How the points are linked:
x531: $>x54, &>x634, §>x99
x650: $>x418, &>x20, §>x438
x976: $>x849, &>x215, §>x972
x714: $>x516, &>x398, §>x192
x803: $>x801, &>x373, §>x709
x794: $>x650, &>x91, §>x795
x20: $>x976, &>x819, §>x12
x676: $>x98, &>x959, §>x379
x112: $>x272, &>x803, §>x878
x914: $>x935, &>x81, §>x695
x935: $>x647, &>x210, §>x602
x748: $>x227, &>x972, §>x976
x272: $>x819, &>x801, §>x277
x82: $>x993, &>x794, §>x335
x12: $>x972, &>x823, §>x819
x227: $>x91, &>x112, §>x849
x208: $>x694, &>x699, §>x79
x696: $>x268, &>x42, §>x538
x751: $>x162, &>x500, §>x168
x500: $>x403, &>x538, §>x696
x438: $>x748, &>x12, §>x20
x292: $>x500, &>x54, §>x514
x74: $>x99, &>x553, §>x697
x878: $>x277, &>x709, §>x803
x398: $>x335, &>x929, §>x924
x647: $>x754, &>x722, §>x194
x722: $>x674, &>x527, §>x193
x694: $>x959, &>x334, §>x339
x453: $>x573, &>x993, §>x86
x91: $>x20, &>x272, §>x476
x686: $>x453, &>x82, §>x516
x685: $>x924, &>x748, §>x418
x475: $>x398, &>x418, §>x685
x553: $>x686, &>x192, §>x714
x754: $>x695, &>x674, §>x792
x192: $>x82, &>x924, §>x398
x849: $>x476, &>x878, §>x112
x678: $>x193, &>x28, §>x502
x476: $>x12, &>x277, §>x272
x418: $>x929, &>x976, §>x748
x908: $>x157, &>x822, §>x98
x674: $>x142, &>x168, §>x751
x792: $>x81, &>x751, §>x674
x929: $>x795, &>x849, §>x227
x28: $>x292, &>x531, §>x968
x959: $>x861, &>x914, §>x222
x822: $>x208, &>x854, §>x861
x99: $>x342, &>x686, §>x634
x335: $>x298, &>x795, §>x794
x215: $>x878, &>x157, §>x413
x516: $>x86, &>x335, §>x82
x162: $>x502, &>x403, §>x544
x298: $>x685, &>x438, §>x650
x795: $>x438, &>x476, §>x91
x544: $>x28, &>x268, §>x403
x699: $>x334, &>x194, §>x647
x86: $>x66, &>x298, §>x993
x342: $>x42, &>x453, §>x129
x54: $>x538, &>x129, §>x342
x634: $>x129, &>x516, §>x686
x142: $>x678, &>x544, §>x162
x861: $>x79, &>x935, §>x854
x291: $>x553, &>x66, §>x573
x157: $>x709, &>x208, §>x113
x98: $>x113, &>x861, §>x822
x538: $>x74, &>x291, §>x42
x129: $>x291, &>x86, §>x453
x993: $>x475, &>x650, §>x298
x79: $>x339, &>x647, §>x699
x972: $>x112, &>x413, §>x215
x573: $>x714, &>x475, §>x66
x709: $>x676, &>x694, §>x373
x801: $>x908, &>x379, §>x676
x373: $>x379, &>x339, §>x694
x602: $>x194, &>x678, §>x210
x42: $>x697, &>x573, §>x291
x403: $>x968, &>x74, §>x268
x697: $>x634, &>x714, §>x553
x210: $>x722, &>x502, §>x678
x502: $>x527, &>x968, §>x28
x514: $>x696, &>x342, §>x54
x819: $>x215, &>x908, §>x823
x527: $>x168, &>x514, §>x292
x413: $>x803, &>x113, §>x157
x193: $>x751, &>x292, §>x527
x334: $>x914, &>x792, §>x754
x968: $>x514, &>x99, §>x531
x268: $>x531, &>x697, §>x74
x695: $>x602, &>x142, §>x81
x924: $>x794, &>x227, §>x929
x854: $>x699, &>x602, §>x935
x66: $>x192, &>x685, §>x475
x823: $>x413, &>x98, §>x908
x81: $>x210, &>x162, §>x142
x339: $>x222, &>x754, §>x334
x222: $>x854, &>x695, §>x914
x379: $>x822, &>x222, §>x959
x113: $>x373, &>x79, §>x208
x168: $>x544, &>x696, §>x500
x194: $>x792, &>x193, §>x722
x277: $>x823, &>x676, §>x801

The rows follow the links: the fewer symbols apart two points are, the more alike their rows tend to be.

Each row is also shifted at random along 7 hidden directions that mean nothing.

Some points, each with a row of numbers:
x418:  -79   -11   -32    13   -15   -34    -1    74     8  -109   -89   -72   115    14   -61     8   -20   -83    82     0    62   -67    25    77    39    13    56   -92   -30   -40   -15   -23    92   -31  -154    32    82    40    35    51   -90    37   -68  -113    44    63    96    54    55    12   -92    61   -36    21   -24    25   -53   -96     1   -26  -185  -129    25    99    60    76   -13
x861: -158  -102    -2   -15    25   -63    -2    17   -22   -46     7   -63    46   -30    18    40   -24   -87    18    41     0    37   -47    42   -36  -127   -67    31   -48     2    11   -13     4   -55     7    48    71   -19   -24   -53    -8    54     9   -36   -40    56   -12    12    25   -47   -21   120   -86    42    -1    51   -50   -11     5   -24   -18    32   -12    22    40    60    -1
x291:  363    39   -24    17    -4    23    -3     2   -43    40    21    47   -31   -66   -35     8    33   -10    21    50    73   -21    37    24  -105   -51   -25   -11   -90   -71    -8   -43    10   -71    75    73    15    -6    47    24    -4   115   -28    27    -7   -18    11   -15    38    58    -2   -10    41   -31   -17   -92   -68    71    33    88    39    31    31    33   -37   -57     2
x803: -103   170    29    17   -41    83    51   -18   100   -50  -144   -10   109    31   -43    17    -8  -134   -18   -89    49  -130   -60   -68   203   153    13   -67   -13    59  -119    40    63   -47    71   -43    53     1  -106   115     5    -1    -2   -23    17    23   -26   -27   -95    53  -107  -166    12  -101   -46    58   -54   -73   -17   124   -59  -107    84   -49    66     9    46
x339:  365   160   -32   -41  -122    40    60     9    14    -5   101  -115   109    18    16   -31   -51     9    90     0    54   -63   -24  -106   243   131   -35   -37   -78   -11   -77    50    26    62  -105  -187   -58    34    57   172    44   -56    -3   -50  -102   -18    55    47   -47   -10   -62  -164    40    10    17   134   119  -193   -27   -81   -92    -1    80   -63   130    66    62
x714:   38    29   -53    50    45    -4    38    95   -25   -16    -5   -53    80     2   -17    53     8   -94    80    32    46   -29    59    64    74   -58    75    36   -79   137     2  -111    41   -67   -29    -6   176    13    71    16   -24    26    62    42    71    10    59    19   -50   -76    -4     4  -136    62     6    16    51  -122    76   -17  -144  -120     0   -17    77    95    33
x553: -199   215    95   -18     6    10    90   104     7   -26  -193    34   -42    86  -106    78     8    60    32    43    76    13     8   -33    67   -12    89   -13   126   108    40    13   137   -53   -58    34    -6    70    30    39  -167     6     9   -89    42   -36   103   -51    24    32   -14  -272   -18   -24    40    -6    27  -142   -33    -2    30   -67    54     3    36  -183   -53
x527:   -9  -113   -34    32    37   -47   -14   -50   -58   -31   122   -68    89  -138   -24   -46   -36   -53   169    89   124   -36   -29    58   -64   -13   -84    18  -158   -66   -16   -39  -116   -42  -109    64   -53    38   120    36   103   175  -119   -62   -41    91    36    34    10    29    43    80    98   -19   -39     8  -116   -54    20    53   -72    40   -91   182   -60   100    34
x453: -253    46   -19    63    50   112    75   -36    -5    50   -90    97     2    39    50    25    45     3   -94     1   -95   -31    60   -53     9    60     7     7    50    13     0    76   -12   -26   139    36    18   -94     9    22     8    55    23   109    70   -47  -131   -81   -66    49   -19  -110    84  -122   -32   -54   -19    48   -40    66    45    46   -43   -53   -65  -139   -25
x162: -193   -55     2   -25   108   -92    14    11   -16   -44    25   -49    26   -49   -42    52     9  -105    17    46    32    52   -87    83  -119  -174    -4    44   -49    86    44   -99   -43   -54     6   115   139    41    18   -71     0    88   -16   -21    12    26    47   -15    11   -56    30    88  -113    51    -1    10   -23     9   105    49    37    -3    -4    38    -8    43     6
x438:  -49   -86   -36    27    40   -11    12    12    16   -64   -63   -17    80    23    23     9    -2   -73   -23   -16   -55   -23    33    46   -19    -4    33   -53     9   -12    26     9    23   -10   -36    52   106   -29     6    13   -31    35   -31   -31    72    23    -3    12     6    -8   -63   129   -50    -2   -56     2   -23    10    14    -6   -95   -57   -13    39    -6    49   -21
x908:   41  -102   -18    28    -6    28   -43   -23    67   -28    55    37   -14    19    77   -56    19   -19   -13   -59   -83    48    -5   -24     9    87   -15   -24   -35    82   -13     4   -67    31    46   -37    42   -40   -15     6   100   -50    38    43    36    35   -10    -7   -40   -22    -5    99   -68   -26   -50    20    67    33    43    -6    33     8    -7   -35     0    78    39
x678:   52   110   -62   -97    64   -48    80   -19     1   -22    -8   -90    77    61    -2    56     0   -61  -142   -38   -82   -19   -80    16    24   -54    39   -32    78   -57     8    15    18   100    18   -25    83     8   -31   -11   -48   -22   -26    32   -29   -81   -40   -26     9   -21   -65   -22   -17    14    34    67    42    38    42   -17   -22     8    98  -100    32   -26   -34
x98:  256   169   132   -27   -51    47    28    76    53    21   -83    52   -66    40   -42   -16    13    68    41   -15    73    55   -72  -102   114    61    34    13    59   179   -49   -19    63    -3    69   -62   -38    41   -64     4    10   -60    84    -8   -39    -3    94   -10   -25    20    55  -187   -64   -62     6    55    51   -87   -12     7   112   -47   105   -54    98   -52    47
x538: -336   -92   -60    62    93   -52   -35   -13   -62   -41    65    -1   -11   -37    34   -55   -12    39    82    22     6    20    72    94   -15     0    32   -32   -14    22    61   -61   -73    27   -76   -14   -27    22    67   -35    57    26   -65    -6    42     8    30    51    44   -54    39   149     0    31     4    28   -13   -16    64   -58   -68   -14   -86    99   -34   107   -10
x342:  -47   -53  -117   -30    98   -80   -10     6   -13   -42    42  -102   129   -54   -44    20    13  -152   -24   -17     2   -65   -17   150  -107   -99    77   -43   -83   -81    -4  -131    -7    26   -30    80   197    19    23   -44     8    74   -83    39    40     5    46    36    29   -18   -27   217   -53    47   -46   -21   -61    78   134    64  -157  -110    41    49   -10   149    11
x514:  325    99    -7    42    21   -13   -54    15   -58    31    34    36   -78   -66   -53    31     5   -31    87    20   126   -16    48    68    -2   -72   -17    43   -82    54   -48  -111   -15  -128    96   -12     8    36   -20   -36    23    27    49    64   -16    -8   -10    -8    14   -27    28   -59   -47    39    91   -40   -45    13    64    59    21    -8    -5   -14    23    -1    28
x99:  -26    10    -8    59   -41     2   -23    25   -94   -19   175    48  -101    -5    67  -165   -36   288   238    79    73    81   123   -48   115   187    21   -75    -6    41    87    -7   -61   127  -231  -195  -270    75   205   126    84   -31   -77   -96   -21   -21   171   113    81   -22    91   -31   101    13    -5    85   158  -189    13  -192    -4    38   -65   134     4    55    15
x647: -119   -29    -1     3    22    23   -27  -121    40    13   -21   -20    67   -65   -31   -11     0  -109   -46   -61     0   -94   -77     8   -38    81   -67    15   -35  -102   -91    61  -113   -23    86    62   -43   -16   -78   -29    92    69   -78    61   -19    59  -142   -68   -59    91   -14   -16   157  -115   -23   -40  -166   106   -40   166    -7    40   -42    35   -94    -4    29
x112:   11  -120    10    10   -82    -5   -24    16   -23    11    34   -79    88   -80   -24   -27   -51   -10   111    51    98   -58    10    10     5   -26   -43    16   -94  -124   -35     4    44   -40  -132    26   -40    10    21    42    -2    63   -62  -104   -67    74    50    96    13    28    17   110    63    41   -38     3   -98   -58   -67   -23  -137   -45   -35   115    19   118    33
x696:  192   -84   -84   101    52   -19   -87   -39   -97    10   120    -1    -9  -140    17   -38    -5   -47   145    42    93   -34    83   127   -38   -34   -59    24  -163   -37   -33  -107  -107  -100    39    -3   -19    -5    36   -31   119    93   -31    74   -14    42   -48    35    22   -24    35   138    24    11    35   -25  -122    41    68    42   -81    23   -87    91   -29   125    34
x42: -179    65   -20    30    79    54    36   -18    -1    35   -14    71     9   -43   -12    -3    56   -53   -40   -11    12   -31   -10    15   -47    -4    41   -14   -45    48   -30   -84   -22   -28   168    49    93   -28   -25     0    70    91     3   108    42   -38   -12   -29   -30    36    15     5   -12   -80   -61   -49   -53    96    92   141    49   -35    52   -24   -33   -10    31
x819:  297   -51     3    56  -145   103   -61    25   -14   100   173   101  -119   -27   121   -88    28   129    82    20     2    91    94  -109    39    59   -77    37  -126    55   -24   -13    -8   -17    87  -137   -72   -58    47    71   117   -66   137    68   -49   -17    28    51   -21   -29    62    18   -72    19   -22   -17   142    -6     4   -73   106    82    10   -89    65    47    70
x602:  167    82   -39  -103    -4    -4    -8    -9    54    17     3   -64    12    91    -5    29    33   -29  -183  -118  -158     1   -48     3     2    58    61     5   115   -80   -43    69   -27   141    36   -70    28    -4   -52   -76   -27  -154    46   137    -9   -57   -88   -76    11     8   -52   -73    18    -9    73     2    98    81    -5   -36   -29    38    76  -164    15   -49   -17
x924:  302   106    10     7   -74    18   -35    47     6     6   -41    15    14   -61   -95    22     4   -63    69    -2   160   -95    15    33    -1   -31    11   -58   -96   -60   -79   -81   120  -113    33    38    40    35   -45    62   -46    63   -22   -44   -21     4    86    50    34    63   -41   -16   -14    13   -19   -72  -114    18    23   114   -43  -106    97    36    45    21    17
x272: -263    10    76    -7   -44    44     5    12    49    58  -108    76   -53    20    -6    49    13    -8  -102   -13   -18    17   -31   -65   -36   -78   -22    54    47    28    -7    25    81   -76   135    69    32   -52  -121   -37   -58   -18    84     9    -6    -9   -51   -30   -41    15    11   -40   -49    -8   -18   -67   -39    73   -59    67   121    -5    28   -76     2   -92    -8
x792:  161   105    28    69   -46    86   -25    -2   -53    40    75    99  -118   -17    66  -105    25   173   142    23    34    62    55   -72   139   185   -49    -3   -19    93   -51    18   -84    23    86  -172  -198    -6    43    28   164   -23    54    99   -65    -4    -8   -16    13    16    71  -162    58  -116    52    69    60   -59    -8   -56    73    94     4   -17    50   -23    46
x168: -204    35   -28  -121    74   -78    46    68    62    -7    10   -95    25   113   -39    98    45   -82  -161   -49  -143    80   -76    24   -75  -113   108    69    96   107    64   -28    -2    97   -39    27   219    35    31   -95  -104  -130    99    93    70   -56    43   -84   -23   -94   -12   -45  -159    98    43   -11   197    -3    79   -45    14   -16    60  -161    25   -39   -25
x74:  146    -1    16    32    49   -60   -76    17   -65    17    92   111  -190   -47     1   -23    26   118    62    52    70   114    48    56  -101  -112     9    11    -6    95    85  -138   -15   -39    50     1   -51    42     8   -48    18   -11    25   -14    16   -57    80    35    80   -54    92    77   -93    91    40   -47    37    62   113   -19   178    28   -16    25   -31   -13    -8

From each start, follow one symbol. Which point do you reach?
Answers are names.
new walk
-112   171    17    45    23    92    63    81    12    41    -5    80   -31     1    -2   -15    78    18    61    15    44    39    28   -38    83    49    80     0   -64   223   -33  -108    15   -35   130   -49   105     4    57    54    75    34   105   122    53   -35   101   -35   -55    -8    49  -144  -121   -79   -43    -2    98   -71   114    61    57   -66    98   -70    74    -7    65
$: x129
new walk
 -94   184    34     8    68    26    76   -14   -25   -18   -87    21     5   -22   -34    31     2   -30     8    11    65   -28   -61    -7    94   -14   -19   -18    13    73   -43   -23    17   -57   148    -6   -11    15   -67    16    26    87    -7    15   -39   -22   -27   -30   -11    23   -18  -128     5   -83    22    80   -84   -19    23    73    60    -2    69   -19    47   -67    10
§: x162
new walk
-142   -92    -6    48    -8   -11   -47     5    15   -32   140   -18    -7   -41    50   -53     1   -18   133    11    24    68   -20   -22    44    31   -57    41  -117   163    -2   -58  -109   -29   -35   -58    35    13    61    25   130   -13    61     9    13    70    55    18   -54   -74    44    42  -105    33   -20    62   105   -98    74   -26    24    26   -54     3    44   130    67
$: x334
new walk
-202    46    55    70    40    17     6    12   -70    -9    17   113  -147    -2    71   -55    11   153   111    69    22   123    31   -34    76    33   -40     0    30   188    43   -26   -63   -19    88   -90  -119     0    31   -17    94    30    51    17   -24   -10    24   -17    38   -33    79   -74   -48   -65    39    93    48   -68    27   -82   140    85   -19    13    44   -45     8
&: x168
new walk
-364    97     4    53    34    32    24   -52   -48    -9   -49    45   -26    29    22   -38   -28   111    48    -5     6   -47    73   -19   131   149    21   -40    90     2    12    59   -43    42   -32   -91  -176    19    20    42    30   -16   -64   -10    19   -35   -50     1    -3    20     8  -128   147   -75    40    60   -17   -76   -53   -52   -38     5   -69    45   -37   -51   -28
&: x634
new walk
 -86    30   108    44   -41   -22   -41    41    23   -38    57    50  -111   -16   -18   -47   -13    80   189    43   134   104   -31   -66    82    40   -47    50   -43   251    16   -50   -47   -68   -58   -61   -86    84    43    32    55   -48    66   -93    -7    59   122    11   -17   -56    81  -135  -102    39    24    60    95  -174    28   -38   140    18   -45    33    49    13    56
§: x754
new walk
 407   168   -60   -43     7    43    25   -15     8    46    18   -49    45    13   -10    22    38   -63  -108   -80   -58   -57   -33    11    70    44    20   -18    -1   -63  -110    -6    -6    56   161   -96    63   -24   -65   -23    47   -44    44   178   -56   -67   -93   -40   -14    25   -55   -90     8   -61    60    37    18    79    38    37   -43    10   133  -156    69    -4    26
$: x210
new walk
   9   -79    42   -42   -33   -75   -50   -11    59   -82   -49    21   -77    76    -6     8   -23    35   -69   -41   -61    60   -21   -14   -61    -9   -13   -40   123   -25    82    71    25    43   -96    29   -60    36   -47   -17  -104  -104   -26  -137    35    10    14    -5    73   -12   -44    49   -21    70    11    -9    39    32   -42   -64    84    26   -33    17   -47   -55   -69
§: x676
new walk
  27    30    57    58   -26    11   -13    61   -10   -47   -92   100   -80     8   -26     0     8    44   101    31    86    31    51     0    15    -4    -1   -48     6    94    29   -28    82   -89    -3    33   -15    16    -2    43   -53    42    10   -98    38    21    86    15    50    10   -13   -28   -66    -6    -6   -11   -29   -48    -4     0    53   -43    11    69    32   -47   -11
&: x849
new walk
  -4   -90    16     0    -6    45     3    -2    23    14    24   -14    40     0    65   -80    17    48    19   -14   -63    40   -27   -32    25   103    -2     7     3    12   -29    40   -60    86     1   -44   -39   -39    15   -29   104    -1     7    54   -31    49    -3     5   -12    18    45    62    26   -89   -49    54    22    -4   -32   -49   -33    28    -2    17    19    64    35
$: x373
new walk
  26    63    32    13    10    53    27    -6   -15    51   -18   127  -115    18    -1    -4    42   106   -51    32   -21    46    43   -44   -80     6    -1   -22    42   -15    41    29    11   -11    90    43   -72   -20    30    18   -21    46     8    30    22   -67    -6   -55    38    63    26  -104    61   -61   -11   -88    18    82    -6    49   159    79    14   -10   -60  -170   -34
§: x453
new walk
  72   -30    15   -43   -41   -69   -54    83     9   -46   -49    23   -91    50   -58    44     7    39   -29    -7     5    62    47    52  -113   -95    38   -46    64   -39    83   -17   112   -11   -97    56    31    40    -4   -26  -164   -66     6  -103    40   -20    91    30   113   -10   -43    76   -90   115    29   -70    48    40    11   -68    34   -34    37    19    20   -52   -74
§: x795
new walk
 210   -31    37   -42   -47   -37     3     7   -49    -1    13   -32   -10   -29     2     2   -39    57    37    61    30    43   -31   -14   -23   -69   -88    10     3   -96     5    43    32    -6   -40     4   -96    -2    -4   -15   -34    41   -28   -81  -109    20     2    31    72    10     0    21    38    23    35    46   -42    -6   -70   -72    32    72    18    40    38   -26   -21
&: x334
new walk
 -97   -14   160    57   -16    45   -10    21   -37    39   -54   134  -139   -59    16   -54     2   141   135    94   102   121   -21   -71    -1    -6   -87    51    16   143    -4    -3   -15   -99   114    26  -159   -12   -31   -46    88    99    45   -31   -71    64    27    -6    28    36   120   -62   -12  -106    -9    23   -86   -29   -64     0   178    74   -29    88    17   -75    23
&: x222
new walk
 -28   193    28    11   -24    15    93   125   -14   -33  -100   -36    27    96   -59    44   -11    54   107    40    63   -17    62   -34   189    50   107   -13    68   139    29    -6   110     0  -163   -87    13    74   104    89  -119   -53    32   -77    43   -26   124     9   -15   -38   -18  -244   -42    26    49    75   131  -262   -22  -117  -106  -105    25   -16   104   -43   -10
&: x475
new walk
 -59    12    49   101     8    51    13   -52   -25   -63  -164    67    64   -97   -59    -3   -32   -66   115    39   172  -133    17    23    28    42   -70   -75   -63   -67   -57    28    43  -176    33   125   -75   -10   -41    88     3   221  -141  -133    -4    84   -21    22    11   124   -51   -11   137  -126   -74   -15  -292   -12   -71   159   -38   -54   -44   201   -48   -28    -1
&: x476
new walk
 174   -44   -75   -73   -71   -11    15   -21    33     0   174   -71    13    88   111   -35   -10    56   -87   -40  -165    64    -9   -86    50    65   -30    -4    12   -44    38    95   -53   168   -87  -145   -18   -20    57    54    23  -153    45    24   -29   -53   -34     3   -24   -66   -39     4   -17    79    21    72   243   -32     1  -154    17   114    12  -141    31    28     2
§: x914
new walk
 156    91   -38  -134    -7   -65    50   -45    87   -42   -57  -166   164    35   -96   115   -32  -236  -184   -89   -30  -127  -155     8     9   -84     2    -2    22  -138   -65    39    60    12    -8    56   152    29  -111     7  -106   -40   -42   -31   -31   -17   -66   -38   -49     8  -137   -39     1    67    15     6   -45    50    -4    97   -75   -57    90  -106    12    -7   -22
&: x602
